Below is a small trained network, with its code and all its weights. Each question gives an input and a class and asks what happens when units are switched off, that is, made to give their printed mean instead of their output.

import numpy as np


def w(rows, s, z=0):
    codes = np.array(rows[::2]) - 128.0
    scale = np.full(codes.shape[1], s)
    scale[-1] = z or s
    return codes * scale


def f(y):
    return np.maximum(y, 0)


def log_softmax(a):
    a = a - a.max(-1, keepdims=True)
    return a - np.log(np.exp(a).sum(-1, keepdims=True))


def net(x, mask):
    res = np.array(x, float).reshape(1, 3) / 4 @ E
    y = f(res @ A[0][:, :-1].T + A[0][:, -1])
    res = res + np.where(mask, y, B[0][:, -1]) @ B[0][:, :-1]
    return log_softmax(res[-1] @ U[:, :-1].T + U[:, -1])


A, B = {}, {}
E = w([
[206,98,251,72,17],'x0',
[22,82,112,44,57],'x1',
[123,32,170,174,111],'x2',
],0.012)
A[0] = w([
[68,153,93,116,167,5],'N1',
[185,149,146,88,110,225],'N2',
[43,67,105,186,160,34],'N3',
[73,71,119,119,100,137],'N4',
[165,190,132,92,137,160],'N5',
[110,182,118,68,132,190],'N6',
[54,96,126,100,116,115],'N7',
[179,142,123,116,89,167],'N8',
[181,121,114,249,206,227],'N9',
[77,92,115,122,118,4],'N10',
[104,142,103,99,103,188],'N11',
],0.02,0.0046)
B[0] = w([
[254,168,100,91,125,198],'N1',
[173,112,160,84,75,195],'N2',
[72,122,118,39,59,214],'N3',
[100,79,153,177,147,198],'N4',
[124,137,105,50,79,172],'N5',
[59,143,85,155,166,183],'N6',
[39,138,142,167,137,201],'N7',
[171,86,141,95,122,176],'N8',
[163,204,78,210,220,255],'N9',
[75,86,157,139,133,170],'N10',
[81,152,89,127,137,176],'N11',
],0.025,0.024)
U = w([
[49,65,110,224,187,183],'0',
[254,33,233,150,93,40],'1',
[63,112,54,81,119,60],'2',
[203,226,27,170,238,253],'3',
],0.0069,0.0015)

Each question gives the input, the list of numbers given to net, and the class t.
The units are the neurons (one row each of A and B). Each row of codes is followed by its name. A weight is (code - 128) times the scale printed after its matrix; where a second scale follows, it is the last column's (A, B and U).
mask holds one flag per neuron, in row order. A switched-off neuron (its flag False) gives its mean, the last column of its row in B, instead of its output. The means were averaged over made-up inputs and are rounded, as every weight is.
A unit's drop is (log p(t) with every unit on - log p(t) with that unit switched off) / (log p(t) with every unit on - log p(t) with every unit switched off).
The circuit of an input: a set's keep is (log p(t) with only the set's units on - log p(t) with every unit switched off) / (log p(t) with every unit on - log p(t) with every unit switched off). Starting from all 11 units, units are removed one at a time, each time the one whose removal leaves the highest keep (on an exact tie, the one counted first), for as long as the keep stays at least 0.8.
circuit, biggest first: the units of the circuit, biggest drop first
most important unit: the unit with the biggest drop
top k neurons: the k neurons with the biggest drops, biggest first
drop when u is switched off: that unit's drop, to one decimal
input [8,7,2], class 0: circuit, biggest first	N4
input [-1,5,-7], class 2: top 2 neurons	N9; N5
input [3,-2,-6], class 2: top 3 neurons	N9; N5; N6
input [-3,4,3], class 2: top 3 neurons	N3; N9; N6
input [-3,6,2], class 0: top 3 neurons	N4; N7; N5
input [-8,5,-5], class 2: top 2 neurons	N9; N3
input [-6,7,2], class 2: top 3 neurons	N3; N1; N9
input [4,0,-6], class 2: top 2 neurons	N9; N6
input [5,4,1], class 0: top 2 neurons	N1; N7
input [-3,8,-2], class 0: top 2 neurons	N4; N7
input [7,2,-5], class 1: top 3 neurons	N2; N3; N8
input [-4,6,-5], class 2: top 2 neurons	N9; N1
input [-6,5,-6], class 2: top 2 neurons	N9; N3
input [4,-5,-3], class 1: most important unit	N2
input [4,0,-2], class 1: drop when N9 is switched off	0.3
input [2,-2,-6], class 2: drop when N9 is switched off	1.1
input [-7,7,2], class 2: drop when N3 is switched off	5.6
